Each row has a class, written after it.
[ 19  -6 -20   8 -17 -18   7 -11  -5  31 -23  50 -13 -37 -10 -21  20   1
  17  20   0 -14 -33  35  21 -20  33 -16 -31  19 -29  13 -31 -33 -14  -1
  -2  10 -23  -3   6] => k_190
[ -3  10 -15 -18   1 -12   9 -13  23  22 -22   9   1  -5 -19 -13  14   2
  -6   0   7 -23 -16  27  10 -12  -2   5 -11  12 -16   0 -14 -28  18   7
   9  -2 -22 -20  15] => k_190
[ 25   6  -5 -13 -23   1   1 -20 -28  11  -7  42 -11 -34  -5 -37  27 -12
  15   8   1 -33  -9  34  -1 -27  21 -14 -14   0  20   5 -42  -6   8  -6
  18   0 -14  22 -24] => k_108
[-16 -16   5   0 -39 -14  26 -23  -1  -3  17   8  17 -35 -25   1 -35  -3
 -10   3  -1   5 -12  42  23   6  29 -11  14  12   5 -12   5 -25  14  -3
  43   0 -43 -11 -25] => k_166
[-13  15   2 -37 -11  -4   9 -18  -1   4 -19  20  31  12 -16  -4  15  -4
  -2   8  10  -5 -28   8   4 -18 -10  -1 -21  10  -8  -7  14 -36  30   9
 -13 -14 -13 -17   8] => k_662
[ -2   7 -27 -20  14  32   5  -3 -22   7  -7  19 -25  21 -10   4 -21 -10
  18   7  -8  -1 -15   6  -4 -15  16  -6 -36 -10   9   6  -9  21 -56 -16
   0  10  -4  13 -18] => k_676
[ 15  -9 -13 -12  -8  -7  -7 -12 -10  33  -6  46   6 -26 -10 -32 -15  -5
  21  22  15 -14 -26  49  22 -57  25 -27  -3  11   7  20   7 -11  22  -4
 -40  16 -16  -7  -9] => k_633
[  3   2 -11 -26 -12  -1  -7 -22   0   6 -25  -2  24 -11 -22  -4  -4   5
 -14   6   5 -20 -21  14   5 -11 -13   7  -2  -7  -2 -11  -2 -30  28  -3
  10 -16 -14  -8  -9] => k_768
[ 12  44 -11 -17  27   8 -15   5  -4   2 -30  10   5   5 -19 -19 -45  26
 -10  40  17  22  12 -25  27  51 -22  35  22  22  -4   6  73 -45 -78  27
 -57  10  25 -58  -9] => k_633
[ 45  24 -17   6 -13  10  -6  -6 -14   0 -38   9   5  -7  -6 -12  22  -2
 -27  -7  49 -32 -22  -9  -2  76 -33  46   6  28   9 -15  -5 -36   8  22
  -9  38  38 -61   0] => k_372
[ 32 -38  35  -8  -2 -20 -25 -39 -10  -6 -54  11  10  10  12  -6 -69  23
  22  28   0 -14   8  19 -10  31  63  25  57 -35  16 -34  -1  26 -22  15
  76  32   6  21 -55] => k_166
[  0   8  12 -11  27  38  18 -22   8 -21  -6  10  -2 -15 -31 -39 -22  30
  -6  25  41   7 -25 -55   3  19  22   9   6  17 -34  10  -5   6 -32  39
  59  11  29  50  10] => k_759
[ 23  -4 -19 -25 -26  -9   0 -14 -15  21 -14  28   0 -35  -8 -39  10  -5
   6  17  20 -19 -12  16  19 -30  38 -35  -7   3  -4  33  -9  -8  12 -16
   4  -6 -30 -13 -16] => k_633
[  1   4  -7  -6 -51  -2   9  -6 -13  15  24   5  -5 -29 -34  -9 -44  -4
  -2  -1 -12   0 -30  64  43  10   7 -21  -5   9 -11  18 -26 -11  -8  -9
  28   9 -40  20  -2] => k_788
[ -4 -26  -9   6 -43 -23   2  -3  -8   6  24  -1   6 -46 -14  -4 -43   6
 -13  -2  -9   5 -14  48  20  -7  22 -22   0   1   8  -3  -9   1  23 -21
  46  14 -42  -5 -12] => k_372
[ 30  19  -7 -17  11  45   6  24 -24  10  -4  -5   5   4  39  23 -33 -41
  26 -13  38 -25 -57  25 -21 -12  45  12 -37  -6  10 -12 -36 -15 -35  19
  46   9 -24   5  -9] => k_676
[  7  -2 -20 -37  13  51   7 -20 -14  10 -21  21  -2  15 -30   9 -15 -22
   8  21   0  -4 -32  24  -7  -5   9  10 -46  -4  15   2  21   4 -17 -26
  13  13  -9  10  -9] => k_641
[-25  -1   8 -46   7  24   3 -22   0   5   4  23  -4  36 -41   9 -37 -12
   9  27 -13 -27 -33 -13   1 -12  15   5 -40  -6  12   7  10  27 -18  -6
  28   5 -12   5 -15] => k_662
[  25   22   -4  -50  -42    9  -14  -29   13   31  -54  -17  -32   22
   -8    0   -4  -13   -4   57    9  -43  -31   27   13  -27   23   -6
  -14  -45  -13   -4  -24   23 -100   19   15   37  -32   20  -46] => k_768
[  3  10 -16  -9  -5  -3  -3 -11  -2   6  -6   4   7 -18 -19 -13   6   4
 -11  13   0  -8 -30  35   3 -20  -2  -6 -17  -1  -4   2  -9 -18  26   0
   0   8 -12   2   6] => k_372
[ 32  32 -26 -10  -1  23 -22 -14 -19  15  14  -7 -40 -46  24  -7 -27  22
 -24   4  48 -31 -67  16  40   9  33  24 -30 -13  -2  38 -34 -51 -36  19
 114  15 -38  -2 -16] => k_728
[-14  -2   8 -38   4  37  13 -16 -19   3  11  28 -22  31 -28   4 -31 -13
  13  16 -16 -12 -19   5  12 -21  27  -2 -46  -3  19  23   8  18 -23 -13
  24   9  -2   9  -2] => k_662
[ 31  15 -16 -26   1  27   8 -26 -22  19  -1  45   0 -43 -13 -26   7 -14
  17   3   0 -26 -28  51  -8 -48  18 -19 -19  10  -4   4 -14  -7  11   8
 -29  10 -19  24 -40] => k_108
[ 18   4 -29  -4 -11 -37   6 -16 -10  17  -6  49  14 -44 -17 -36   9  12
  27  24  -7 -11 -20  21  11 -56  20 -34 -18  18  14 -12 -33  -8  11  -2
 -33   2 -13   1  -9] => k_676
[ -1  -9 -24 -27  -2  30   3 -14   3  17  -2  19 -26  26  -8   1 -24 -15
  35  10 -28   0 -41  -4   9 -35  30   3 -39  -7  13   5  11  20  -8  -7
  17  13  -7  15  -8] => k_676
[ -6  21  -5 -27   7  10  12 -18  11  -2 -27   4  27   7 -29  -1  16  -5
  -6  11  10  -8 -19  22   1  -9   0   3  -7   6  -3   3   1 -37  12  17
 -10 -11 -12  -6   0] => k_166
[ 20  -6 -10   8 -21  -9   4 -16   4  26  16  42 -23 -39 -14 -17  19 -21
  14  31   7 -14 -22  12  27 -39  42 -19 -25  18  11   2  -2 -37   3  -8
   2   8 -14 -19 -11] => k_190
[  2  -1 -18 -29  10  45  12 -24  -5  18 -29  19 -21  26 -34  14 -19  -8
   0   0 -15  -6 -52   8  -4  -6  12   4 -59  -2  -3  24  -9   8 -27 -23
  46  10 -36  10  -3] => k_190
[ -1  25 -20 -34  10 -11  10  -7  13   6  -5   7  17  -1 -24 -20  -1   5
   0  14  -4 -11 -19  20  -3 -27  -4  -7 -16   4   6 -10 -11 -16  19  16
 -15 -16 -12  -7   5] => k_676
[ -6  20 -16 -20 -24  -4   7 -30   2   8 -26   0   3  -8 -11 -14  16   0
  -7   6  -8 -29 -21  18  10 -31 -18  23  -1  -2  -7 -23 -10 -26  12  13
  15 -11 -15  -9  -4] => k_768
[  6  13  -8 -10   3 -12  -7 -15   1   0  -9   6  -1   2 -20   2   9  -7
  -6   4 -13  -8 -14  53  10 -20  -2  -6  -2  -5  -1  -7 -12 -14   1   2
  -7 -16  -1  15   2] => k_788
[-23  13  -9 -18 -17   0   2 -25  -3  10 -15  -3  19 -11 -15 -13   3   8
  -1   5   3 -20 -26  20   7 -30 -13  12  -8   0  -8   5 -19 -39  15   7
  -7  -3 -16   1   5] => k_768
[  2   8 -14 -15 -14 -11  -1 -10   6  -2   6  16   9 -28 -25 -13   9   5
 -21   8  -6 -20 -23  25   8 -18  -5  -1 -13   4  -5 -22 -28 -12  39   6
  23  -7  -5  -4  13] => k_372
[ 10   8 -14 -26 -12  -8  -3 -13  16  10 -23   3  34 -11 -24 -10   9  -7
  -7  17  -2  -9 -21  24  -1  -9  -8   3 -14  -2   1  -5  -4 -18  26  14
  -3 -18  -9   0   9] => k_641
[-14 -13  -4  18 -22 -15  14 -18   3   3   7  -7  -2 -22 -21   7 -38   3
  -8   0  -9  -4 -12  53  28  16  11  -9  17   8  -2 -17   0 -11  -2   5
  49   6 -28  -8 -16] => k_166
[ -5 -38   6 -25 -10 -21 -11 -35  35   3 -77  -1  43  13 -18  12 -62  34
   9 -10 -36   9 -24  -9   4 -21  76  43   2   6   4  24 -21 -12 -39  33
  57 -16  39 -21  25] => k_190
[-24 -18   1   8 -67 -16  13 -23 -10  11   4   2  -4 -39  -8  -7 -38   4
  -1   0 -12   1 -14  39  33 -16  14  -3   5   0   7  -2  -9 -14  -6 -15
  50  18 -52   8 -17] => k_768
[-18   6  -7 -33   7  41  13 -26  -2   1   7   5 -23  14 -37 -10 -26 -15
   3  -4   8 -12 -27  -3  -5 -33  21  12 -26  -6  30   8  -8  27 -18  -7
  44  32 -11  28 -29] => k_759
[ 40   6 -23   9 -19  21 -18  -3 -21  30   3  36 -17 -18  -6 -20   7 -22
  25  25  10  -8 -68  37  16 -30   6 -37 -18  -1  -2  -4 -23   6  -8  -1
   9   5   0  28 -24] => k_788
[ -7  14 -20 -29   9  34  10  -8  -4   8   3  21 -26  30 -24  -6 -24 -17
  27  34 -15 -15 -31  -6  -4 -12   8  10 -35   4  17 -15  12  11 -30  -1
   8  10  -1  -2 -12] => k_676
[  0  -2  -3  -9  28  37  26 -22 -15  12 -10  19 -37  28 -27  11 -27 -21
  12   4  -5  -6 -24 -11   4   7  17   9 -49  -3  10   7   1  13 -37 -30
  48  20 -25   6  -8] => k_190
[ 33   4 -26 -10 -25   4 -26   0 -16  31  15  21  -6 -32   3 -28   8 -18
   5   9  28 -31 -44  15  30 -39  24  10  10  -4 -10 -16 -12 -20  15   3
  18  11  11   8 -28] => k_759
[  6  20 -12 -28  -4 -12  12 -27  -2   9 -11  17  15  -7 -32 -30  21  -2
 -20  -5   6 -19 -38  28   0 -26  -4  25  -2   3  -6  -3 -17 -23  37  20
  -7   7   0  10  -6] => k_759
[-16 -22  18  -5 -52 -24  13 -21  -2  -2  14  10  12 -16 -22  -1 -51  19
 -13  -2 -11   0   1  28  33   5   3 -10  11  19  13  -3  12  13  12  -8
  42  13 -40  -7  -2] => k_662
[  4  31   1 -24 -37  -8  42 -16 -22 -18 -11 -10  13 -47  -1 -32  -3  16
 -42 -18  25  23  18  12  13  66  39  -5  20 -13 -43  34 -38 -44 -33  27
  57 -14 -44  -4 -33] => k_166
[  2  10 -17 -21  -5  17 -16 -10 -22  25   0  39   3 -19  -5 -16   6  -4
  11  23  19 -12 -52  37  25 -48  34 -20 -35   1 -23  37  -4 -46  -8   7
 -14 -10   6   5  -3] => k_662
[ 20 -29 -12  -5 -34   4  10 -31 -31  23   6  43 -19 -24   2 -12  -2  10
   6  15  18 -22 -42  55  26 -36  41  -3 -13   9 -20  30 -18 -20   1   2
  -2  24  -4  -2  -3] => k_728
[ 13   9 -30   3 -28 -18  -4 -23 -27  19  -2  34 -17 -35   4 -41  23   6
  -4  14 -12 -10 -40  30  13 -47  25  -3 -14 -17 -11   5 -48  -5  -6   5
  19   6  10  10 -14] => k_372
[ 19   5 -15   3 -20   2  23 -14 -24  28  10  42  -9 -25  -3 -39  -2 -15
  12  11  12  -9 -51  59  12 -23  26 -17  -6  -4   4   3 -25 -16  16  23
  20  10 -22   1 -38] => k_166
[ -8 -23  10 -12 -41 -32  -1 -16  -2   9  14   8  -3 -28  -2   8 -37  14
   0  -8 -20 -10   3  55  37  -8  30 -16  -3   5  -4   8   0  -3  20 -16
  29  26 -52   2  -5] => k_662
[ 28 -25   4 -61 -17  70  -5   9  -9   4  11  13 -26  15  27  14 -52  -1
  11 -14  30  40  -4 -17  16  18  69 -18 -38 -21 -18  51  35 -14 -32   7
 -11  26 -24 -15 -27] => k_633
[ 27  14 -27  -7 -21   1  -6 -13 -12  20  -1  26 -22 -11   5  -7  31 -14
   5   8  -2  -2 -42  50  11 -44  16 -19 -22  -4   7   6 -12 -10 -21  -4
 -16   6 -15   6 -27] => k_788
[ 13 -25  -5   4 -42 -20   7 -19  -3  12  11  -1  18 -55 -22  -5 -46  13
 -13   1  -3  -4 -12  65  25  13  13 -21   2   9   1  -8 -21  -2  18  -8
  34  19 -34   5  -3] => k_641
[-16   0  -8 -23 -22  38  -6  -9 -20   8 -16   1  -6  16 -24  12 -33  -9
  -4  12  -4 -13 -23  14   7 -10  -1  13 -23 -15  15  20  -4   0 -48 -20
  21   6 -19  11 -15] => k_768
[  1   2 -10 -39  -2   3  -5 -21   8  13 -30  24   9   0 -19 -10   7   3
   6   2 -10 -22 -27  47   2 -15   3   8 -20   1 -12   3  -6 -28  21  10
   0 -11 -16  12   0] => k_108
[ 80 -41   2   6 -28  -1   8 -30 -13  -8 -14  -7  -4 -31  -7 -27 -71  35
 -26 -45  38   4 -22  39  30  41  58   9  17   0  -8  42 -22 -26  15  77
  58   5  28  -6 -18] => k_759
[  6  -5 -24   1 -28  15  11 -13 -16  17 -12  46   5 -40  -8 -24  12   4
   6   2  13 -13 -31  42   9 -64   4 -23 -19  17  -6  14 -31 -10  -6  14
 -25   0 -10  12 -10] => k_768
[ 13  -1 -14   3  -8 -11  11 -42  -7  34 -19  36 -26  -8  -5 -20   9  -7
  24  18  -2 -17 -44  25  21 -61  38   0 -33  -3   5   1 -28 -22 -16  -1
  23  16 -17   1  -8] => k_190
[ -5  11  -9 -33  11  59  21 -25 -16   7 -25  23 -26  20 -37  20 -14 -27
   2 -11 -22   0 -38   5  -8  -4  24  13 -67  -1  14  20 -20  -7 -29 -28
  51  13 -19  10   2] => k_190
[  1   8 -23 -15  -5  -5  -4  -9  -8   2 -17  14   7 -12 -19  -5  16  -5
 -18  -3  -2  -9  -8  44   4 -19  -9   2 -10  -6 -13  -6  -9 -25  27   0
 -16  -7   1  -7   4] => k_372
[ 36 -47  -8  -3  -3  29 -23  30  11 -10 -47 -34 -16  -3  -3  19 -59  16
  33  22  39   1   3  41  -5  70  54 -62 -23   7   9   9  17 -24 -29  19
  82  -9 -41 -36 -24] => k_166
[ 11 -22 -22 -22  -3  26  -6 -20   0  18 -13  29 -14   7 -25  -1 -30  -5
  15  20 -17 -14 -31  17   4   1  14  14 -34  -6  13   0   9  27 -13  -9
  25  20  -6  11 -17] => k_641
[ -2  23  -6 -33   9   7  -3 -23  -2   3 -20   6  17  -2 -32 -14  -4  -6
   0  18   6 -13  -8   5  10 -20 -13  -7  -4   9   0  -9  14 -27  27 -10
 -15 -13 -10 -16  10] => k_633
[ -2  10  -6 -15  16  -7   9 -14  20  10 -20  15   5  -1 -20 -13  15   3
   2   6 -10 -16 -21  10  -9 -24   6   7 -25  12   3   4 -17 -20  22   8
  13  -9 -19 -10  17] => k_190
[ -3  -3  -5 -27  10  48  20  -8  -1  16  -4  11 -22  29 -20  11 -23 -17
   2  17   5  -7 -37  40  14  -2  25  -1 -17  -8  -1   4  11  10 -33  -2
  31  24  -7   9 -11] => k_166
[ -9 -17   1   0 -43 -12   2 -23 -12   9   0   8  -5 -42 -17  -3 -36   9
   0  -3 -27  11 -18  62  22   5  22 -23  -6   2   4   1 -18 -13 -12 -20
  48  14 -34  23 -15] => k_108
[ 20  -3 -25  -2 -29  -1  -7 -11 -30  15   2  45  -7 -38  -9 -27  16 -11
  13  -7  15 -13 -32  42   9 -46  32  -5 -20   5  -7   9 -38 -34   3  17
 -25  13   0  13 -28] => k_759
[ 48   7 -27  -7 -29   9  -2 -20 -14  21   0  32  -2 -50  -3 -48  20  12
   9  25   2   1 -19  17  13 -18  10 -23  -9   5 -10  11 -16  -1   8  17
 -21  16   4  10 -17] => k_641
[-13  -4 -10 -39 -20  33  -3 -18 -10   6  -5  10 -16  17 -28  -2 -17 -16
   1  -1  12 -21 -35   8   1  -8  26  27 -26  -7   9   9  -9  -2 -14 -14
  42  27 -17  16 -23] => k_759
[  3   3 -15 -21  18  48  13 -18 -21  14 -19  18 -32  17 -19  -8 -10 -12
  16  -3  -8 -14 -35  38 -16 -10   4 -17 -46  -8   9  19 -25  30 -38  -7
  25  14 -11  31 -22] => k_108
[ 41 -22 -19  -4 -47  17  -6  10 -11  26  10  29  12 -39  13 -23   8   3
  15  25  26   2 -36  41  19 -27  25 -34 -18  13 -14   0 -23 -19   6  17
 -12   1   9  -1  13] => k_641
[ 22  -8 -14  -5 -17  -8  14 -16 -30   8   0  32   4 -23 -15 -41  -2  -4
   2  14  -1 -19 -27  24   0 -24   7 -12  -7  -8  -6 -14 -29  13  43  -4
  36 -11  -8  10 -10] => k_372
[  1 -16   5  -5   7 -31 -12  18  25  20 -29   4 -25   5   2 -25 -47  27
  25  56   8  18  28  21  20  37  31 -10  26 -17 -31   3  32 -19 -78  58
 -55  26  36 -25 -28] => k_768
[ 44 -11 -26   9 -18   2  10 -27 -33  11   6  41 -17 -49 -13 -30  14 -13
  -8  -4   5 -33 -20  56  28 -55  39 -12 -10   0 -10  20 -36  -5  28   3
   8  -4  19  14  -3] => k_372
[ 54 -31   1 -33 -69  61   4 -50 -22 -16   0  13 -25  20  35  -6  -3  26
 -14 -28  20   8  -9 -22  42 -15  69  45   2  -2  -3  45  -4 -34  -8  27
  35   3  54   0  29] => k_676
[-16   7   3 -29  11  48  10 -15 -21  -3   7  21  -3  28 -20  14 -28 -14
   1   0   3 -10 -31 -13   4 -13   8  11 -40   3  17  23  14  12 -24 -13
  29   1  -6   6  -3] => k_662
[-12  -7  -6  -8 -28  -9   8 -20 -13  15  13  23   0 -38 -28 -15 -61   7
  -5   6  -9  -1 -18  36  37  -6  10 -13   4  14  -4   5  10   1   4 -24
  29  15 -53  -2 -11] => k_633
[  6  17  -3 -31  -5  -1 -10 -19  -3   4 -26   9  12   1 -16 -13   6   2
  -8  10   7 -15  -2  32  11 -25  -6   3   1   7  11   4  10 -36  25  -4
 -20  -7 -11 -20  16] => k_633
[ 49 -41  -2  15 -61 -22 -11 -26 -19  -6 -52 -24   0  -1  11 -21 -18  16
   4  50  23  -1 -10 -40  -7  44  17 -24  30 -25 -23 -29  15  11 -51  25
  60 -36  -3 -26 -60] => k_768
[ -8  -9  -2 -24  -7  23 -11 -11 -22  13  -6   3 -15  36 -13  24 -39 -19
  14   4 -11 -18 -17  30  25 -28  17  -8 -32 -22  -4  11  -1  10 -35  -5
  20  -8  -1   9  -5] => k_662
[-19   2 -17 -34  26  39  21 -22  -5  17 -18  14 -16  39 -28   8  -5 -27
  24  20  -9 -14 -40  17  -1 -24  29   3 -39 -11   7  10  14   4 -20 -20
  18  13 -19   5 -22] => k_166
[ -8 -19 -13   5 -49 -13   5 -17  -1  -1  21  15   4 -30 -17  -1 -41   9
  -3  -6 -12   8  -9  13  38  -4  14  -1   1  16   8   1   2 -14  11  -9
  30  -1 -28   3   2] => k_676
[ -4  21 -18 -41 -12  -6   7 -14   3   8 -19  19  27   4 -33 -17   1  -1
   4  16 -12 -11 -26  21   0 -20  -6   7 -16  11   5 -13 -13 -29  27   8
 -20 -12  -4  -8  13] => k_676
[  8 -16  -5 -25 -16  40   6 -23 -17  11  -5  20 -49  17 -10  15 -22 -20
   8  21  -2 -21 -33  22  18 -15  31  13 -25  -7   6  10   9  17 -31 -15
  58  26  -8   8 -10] => k_728
[ 11   9  38   8 -18 -26  29   4 -38  14 -16  23  22 -33  29 -25 -11  -5
  15  13  52 -15  22  21  42  25  37  17  39  27  -7  19  12 -27 -16 -29
  12  55 -20   7  21] => k_662
